[ 2.70 -7.18  4.27 -3.33  2.33 -0.70  0.31 -8.43 -3.99  2.87] -> <16>
[-3.32  3.79  1.55 -6.79 -8.88 -3.94  0.45 -1.67  1.16  1.79] -> <127>
[-2.36  4.79  3.75 -6.82 -6.02 -3.52 -3.68  4.30  5.42  4.37] -> <85>
[-3.12  3.15  0.84 -6.08 -8.75 -3.85  1.48 -3.50 -0.30  0.86] -> <89>
[-3.33  4.27  2.34 -7.18 -8.43 -3.99 -0.70  0.31  2.70  2.87] -> <105>
order: [ 2.87  2.70  0.31 -0.70 -3.99 -8.43 -7.18  2.34  4.27 -3.33]
<105>
order: [-1.67  1.55  3.79  1.79 -6.79 -3.94 -8.88 -3.32  0.45  1.16]
<127>
step +1: [-3.33  2.33]
[-3.32  2.34]

[-4.71  1.19 -1.72 -5.19  0.04] = <60>
[-3.86 -1.28 -3.04 -4.44  1.87] = <159>
[ 4.70 -6.81 -5.38  1.93  6.54] = <133>
[-0.92 -2.17 -3.16 -2.17  2.76] = <203>
[-0.92 -2.17 -3.16 -2.17  1.55] = <124>
[ 5.33 -7.12 -5.82  2.07  7.30] = <44>
[-8.75  1.66 -3.54 -9.36  0.88] = <151>
[-3.01 -3.02 -5.97 -4.26  5.57] = <174>
[ 2.76 -3.16 -2.17 -0.93 -2.17] = <54>
[-2.64 -2.45  1.18 -3.34  2.67] = <37>
[-3.13 -2.20 -4.48 -4.04  4.24] = <94>
[-5.23  0.55 -3.01 -5.75  1.61] = <204>
loc: [1.19]
<60>, 1
loc: [-2.20]
<94>, 1
has: [ 2.76 -3.16]
yes
again <124>: 
[-2.17]
order: [-2.17 -3.16 -2.17  2.76 -0.92]
<203>

[ 1.21 -4.03  0.45 -1.04 -0.79  0.14  1.94  2.14  4.07]  <114>
[-2.16 -2.16 -0.28 -2.16  0.36  1.93 -0.51  4.06 -0.24]  <91>
[-0.28 -4.03 -0.28 -1.04 -0.79  0.14  1.94  0.22  2.63]  <158>
[-2.16 -1.28 -2.48 -1.04 -1.28 -3.44  4.39  4.06  0.48]  <130>
[-2.16 -6.79 -0.28  3.90  0.36  1.93 -0.51  4.06  1.91]  <82>
[ 1.93  4.06 -6.78  1.91  3.90 -0.28  0.36 -0.51 -2.16]  <6>
step +1: [ 3.90  0.36  1.93 -0.51]
[ 3.91  0.37  1.94 -0.50]
again <91>: 
[-2.16]
order: [ 1.91  4.06 -0.51  1.93  0.36  3.90 -0.28 -6.79 -2.16]
<82>
again <130>: 
[-1.28]
again <158>: 
[-0.28]

